Rows are numbered. After the first two, each row is followed by the number of the nearest row among all rows above it, by straight-line distance.
0: [ 27   7   2  -8  39  -5   7 -19  -5  10   7  51 -10  -4   1  23   8 -14]
1: [-19   2  -4  12  35  -8  10  15  -1   2   4   5  -1  -8  -4  20   9   0]
2: [  6   4 -10  -2  16  -9  21  -1  10  18   8  18 -11  -3   5  25  13 -16] -> 1
3: [ 31   4  32 -15  42   4 -29 -12  28  -7  11  34   1  -7  -3 -12   6  -3] -> 0
4: [ 33   5  15 -17  31  -1   2 -10  20  13  18  36 -10  -6   7  16  15 -26] -> 0
5: [ -4   2 -11  -2  23  -7  20   0 -18   4   3   8  -7  -4  -1  28   5  -1] -> 1
6: [ 13   4   1 -10  29  -4  20  -9  -4   3  11  39  -9  -7   0  25   6 -13] -> 0
7: [ 27   3   8 -17 -10   7  -3 -12  20   7  15  32  -6   1   7  -2   4 -32] -> 4
8: [ -7   3  -7  -3  29  -9  20   4 -11   6   2  21  -6  -4   0  26   7  -4] -> 5
9: [ 43   5  14 -15  24   3  -6 -15  19   5  16  41  -5  -4   3   6   9 -20] -> 4
10: [ 23   8  11 -14  23  -2  -4 -28  17  13   8  48 -11   0   3   8   6 -11] -> 9
11: [ 30   3  18 -16   9   8 -13 -16  31   6  16  22  -2   0   3 -17   7 -23] -> 7
12: [ 40   4  15 -15 -21   8 -16 -18  41  15  13  -5  -3   4  10 -28   8 -31] -> 11
13: [-5 -1 -4  1 24 -7 15 22 -7  5  8 -3 -1 -9  1 25 12 -9] -> 1
14: [ 32   4  18 -13  -7   6 -18 -17  26   7  13  18  -5   1   7 -18   5 -23] -> 11
15: [ -6   0   2   5  38 -11   1  23  -6   1   3 -14   2 -10  -3  17  10   5] -> 1
16: [ 21   6  -2 -12  24  -2  12 -15   3  10   7  44 -11  -4   4  16   7 -16] -> 6
17: [ 13   3   3 -11  37  -4  12  -1  -5   4   8  31  -7  -6   0  36  10 -16] -> 6
18: [ 39   3  13 -15 -22   7 -19 -11  51  19  17 -10  -1   7  12 -33  11 -29] -> 12
19: [ 27  -6  31 -16  -1  14 -17  14  29 -13  22   9   9 -16   4 -14   5 -32] -> 11
20: [ 13   6  -2  -6  27  -7  17 -11   5  14   6  23 -11  -2   3  25   9 -10] -> 2
21: [-14  -2 -13   2 -10  -6  15  22  -7   9   3 -32  -2  -1   3  14   7 -12] -> 13
22: [ -5   2 -15  -7   4  -7  24   4 -10  13   6  -3  -8  -4   4  26   9 -19] -> 5
23: [ 24  -4  30 -12  10  12 -26   9  32 -13  18   5   9 -11   1 -18   3 -20] -> 19
24: [ 21   1  16 -12  63  -4   4  12  10  -2  26  36   1 -21   2  24  18 -28] -> 17
25: [ 16   5  14 -12  42  -3  -2 -12   6  -1   5  53  -9  -9  -2  14   5  -8] -> 0
26: [ 21   7  10 -12  31  -3   1 -22   0  -1   6  63  -9  -2   0  10   3  -9] -> 25
27: [ -1   0  -5   1  21 -11  12  14  -4  11   4 -13  -3  -6   1  23  13  -6] -> 13
28: [-12   1  -4   5  31  -8  12  13  -9   3   4   4  -4  -8  -2  22   9   1] -> 1
29: [ 34   1  31 -12  23   9 -40   3  53   1  14 -12   7  -4   3 -38  10 -12] -> 23
30: [ 33   2  21 -11 -15   7 -21 -11  41   6  10  -1   0   3   7 -33   3 -25] -> 12
31: [ 13   2  12  -6  57 -15 -10  26  35  18  12 -24   3 -11   1  11  27  -7] -> 15
32: [  7   2   2  -9  36  -5  16   1  -6   4   8  26  -7 -11   1  29   9  -9] -> 17
33: [ 27   7  17 -13  13   5 -12 -20  17   3  11  36  -5  -3   2  -1   4 -22] -> 9
34: [ 30   6   3 -18   3   3  11 -22  14  14  16  42 -11   0  10   9  15 -35] -> 7
35: [ 30   3  19 -23  20   5  -7  -8  21   6  16  34  -3  -8   5   5   7 -22] -> 9
